Below is a small trained network, with its code and all its weights. Each question gives an input and a class and asks what happens when units are switched off, that is, made to give their printed mean instead of their output.

import numpy as np


def w(rows, s, z=0):
    codes = np.array(rows[::2]) - 128.0
    scale = np.full(codes.shape[1], s)
    scale[-1] = z or s
    return codes * scale


def norm(h):
    return h / np.sqrt((h * h).mean(-1, keepdims=True) + 1e-5)


def f(y):
    return y / 2 * (1 + np.tanh(0.7978845608 * (y + 0.044715 * y**3)))


def log_softmax(a):
    a = a - a.max(-1, keepdims=True)
    return a - np.log(np.exp(a).sum(-1, keepdims=True))


def net(x, mask):
    res = np.array(x, float).reshape(1, 6) / 4 @ E
    u = 0
    for l in range(2):
        y = f(norm(res) @ A[l][:, :-1].T + A[l][:, -1])
        res = res + np.where(mask[u : u + 10], y, B[l][:, -1]) @ B[l][:, :-1]
        u += 10
    return log_softmax(norm(res)[-1] @ U[:, :-1].T + U[:, -1])


A, B = {}, {}
E = w([
[189,192,122,145,105,128,60],'x0',
[129,125,128,129,129,128,129],'x1',
[235,150,113,39,53,115,253],'x2',
[120,213,101,167,215,151,194],'x3',
[215,65,89,180,194,21,132],'x4',
[153,123,222,120,166,138,135],'x5',
],0.0032)
A[0] = w([
[130,107,121,107,116,137,101,99],'0.n0',
[69,183,158,131,88,144,144,15],'0.n1',
[174,129,254,146,160,146,147,28],'0.n2',
[123,174,123,127,164,126,141,129],'0.n3',
[167,206,138,140,107,99,73,5],'0.n4',
[124,171,98,132,181,162,153,81],'0.n5',
[105,132,12,152,83,133,131,31],'0.n6',
[61,95,144,121,135,95,189,7],'0.n7',
[122,98,112,171,122,131,120,174],'0.n8',
[168,137,131,119,93,123,193,19],'0.n9',
],0.0084,0.0021)
B[0] = w([
[124,127,156,133,107,107,140,137],'0.n0',
[184,160,182,82,196,152,114,190],'0.n1',
[22,122,5,35,127,60,120,224],'0.n2',
[125,163,140,172,102,112,146,188],'0.n3',
[94,54,57,133,124,215,190,185],'0.n4',
[75,134,144,180,82,86,187,218],'0.n5',
[41,118,89,17,172,73,125,207],'0.n6',
[125,91,67,150,118,200,136,157],'0.n7',
[172,165,172,110,130,135,141,193],'0.n8',
[187,151,150,119,111,142,148,251],'0.n9',
],0.011,0.0019)
A[1] = w([
[90,126,128,196,145,139,51,41],'1.n0',
[69,118,155,187,14,80,120,105],'1.n1',
[110,58,181,131,5,92,75,38],'1.n2',
[154,221,64,146,72,120,61,86],'1.n3',
[167,86,88,168,174,54,143,116],'1.n4',
[187,118,196,212,87,165,141,68],'1.n5',
[105,35,37,178,108,254,176,3],'1.n6',
[69,180,171,90,109,179,155,150],'1.n7',
[152,81,116,62,161,162,89,117],'1.n8',
[63,115,146,154,181,118,88,77],'1.n9',
],0.0078,0.0018)
B[1] = w([
[187,119,106,64,78,132,205,190],'1.n0',
[149,150,165,149,124,85,119,149],'1.n1',
[80,169,116,199,151,146,177,193],'1.n2',
[101,8,186,137,161,126,181,125],'1.n3',
[87,119,189,133,126,210,29,244],'1.n4',
[91,148,102,79,135,63,106,164],'1.n5',
[187,79,105,188,181,92,111,229],'1.n6',
[137,70,132,176,130,112,52,255],'1.n7',
[116,181,127,172,172,94,159,220],'1.n8',
[203,132,102,65,88,117,190,222],'1.n9',
],0.012,0.0027)
U = w([
[210,132,141,34,44,143,203,126],'0',
[14,118,69,15,143,87,104,97],'1',
[126,127,221,124,150,202,2,105],'2',
[163,40,66,196,177,147,142,92],'3',
[49,203,170,223,101,94,185,77],'4',
[128,137,126,111,137,83,110,255],'5',
],0.0089,0.0052)

Each question gives the input, the list of numbers given to net, and the class t.
The units are the neurons (one row each of A and B). Each row of codes is followed by its name. A weight is (code - 128) times the scale printed after its matrix; where a second scale follows, it is the last column's (A, B and U).
mask holds one flag per neuron, layer by layer. A switched-off neuron (its flag False) gives its mean, the last column of its row in B, instead of its output. The means were averaged over made-up inputs and are rounded, as every weight is.
A unit's drop is (log p(t) with every unit on - log p(t) with that unit switched off) / (log p(t) with every unit on - log p(t) with every unit switched off).
The circuit of an input: a set's keep is (log p(t) with only the set's units on - log p(t) with every unit switched off) / (log p(t) with every unit on - log p(t) with every unit switched off). Starting from the 12 units with the biggest drops (on a tie, the unit counted first), units are removed one at a time, each time the one whose removal leaves the highest keep (on an exact tie, the one counted first), for as long as the keep stays at least 0.8.
units of the circuit, in order: the units of the circuit, biggest drop first
most important unit: the unit with the biggest drop
top k neurons: the k neurons with the biggest drops, biggest first
k most important neurons of layer l: the k neurons of layer l with the biggest drops, biggest first
input [7,-1,5,-5,8,-2], class 2: most important unit : 1.n4
input [0,-1,0,-5,-7,-6], class 2: 4 most important neurons of layer 1 : [1.n7, 1.n0, 1.n5, 1.n9]
input [-7,4,1,6,6,7], class 1: top 2 neurons : [0.n2, 0.n4]
input [-3,2,-7,6,2,-6], class 0: top 3 neurons : [1.n9, 0.n2, 1.n0]
input [-8,-8,-2,3,0,-5], class 3: 2 most important neurons of layer 0 : [0.n7, 0.n2]
input [7,7,-5,-3,3,6], class 3: top 3 neurons : [0.n4, 0.n6, 1.n6]
input [8,0,3,-8,5,4], class 3: units of the circuit, in order : [0.n4, 1.n6]
input [-6,-4,5,-5,-8,-6], class 2: 3 most important neurons of layer 0 : [0.n2, 0.n1, 0.n4]
input [-5,6,-7,7,7,-5], class 0: 3 most important neurons of layer 0 : [0.n4, 0.n2, 0.n9]
input [-7,-3,-4,-8,4,7], class 4: top 2 neurons : [1.n2, 0.n6]
input [6,1,-8,7,2,4], class 0: top 2 neurons : [1.n0, 1.n9]
input [-6,1,-1,-5,-5,-1], class 3: top 2 neurons : [0.n7, 1.n6]
input [-8,-6,3,-8,0,-7], class 3: 3 most important neurons of layer 0 : [0.n7, 0.n2, 0.n1]
input [-2,2,-3,4,-5,7], class 1: units of the circuit, in order : [0.n2]
input [-7,1,5,-6,4,-1], class 3: units of the circuit, in order : [0.n7, 1.n6]
input [2,5,-7,1,6,-6], class 0: top 2 neurons : [1.n9, 1.n0]
input [-5,-2,0,1,8,-8], class 1: top 2 neurons : [0.n6, 1.n7]
input [3,-4,-1,6,5,1], class 4: 2 most important neurons of layer 0 : [0.n5, 0.n3]
input [2,6,4,6,5,-5], class 4: 4 most important neurons of layer 0 : [0.n5, 0.n2, 0.n3, 0.n1]
input [-3,-4,-2,-4,7,-5], class 2: units of the circuit, in order : [1.n4]
input [-3,4,-3,0,2,-4], class 1: 2 most important neurons of layer 0 : [0.n6, 0.n1]
input [-5,5,4,-1,-1,-6], class 1: top 3 neurons : [0.n6, 0.n4, 1.n9]
input [6,-1,-6,5,6,0], class 0: units of the circuit, in order : [1.n0, 1.n9]
input [-5,-5,-2,-5,-5,-2], class 2: top 4 neurons : [0.n1, 0.n4, 0.n2, 1.n7]
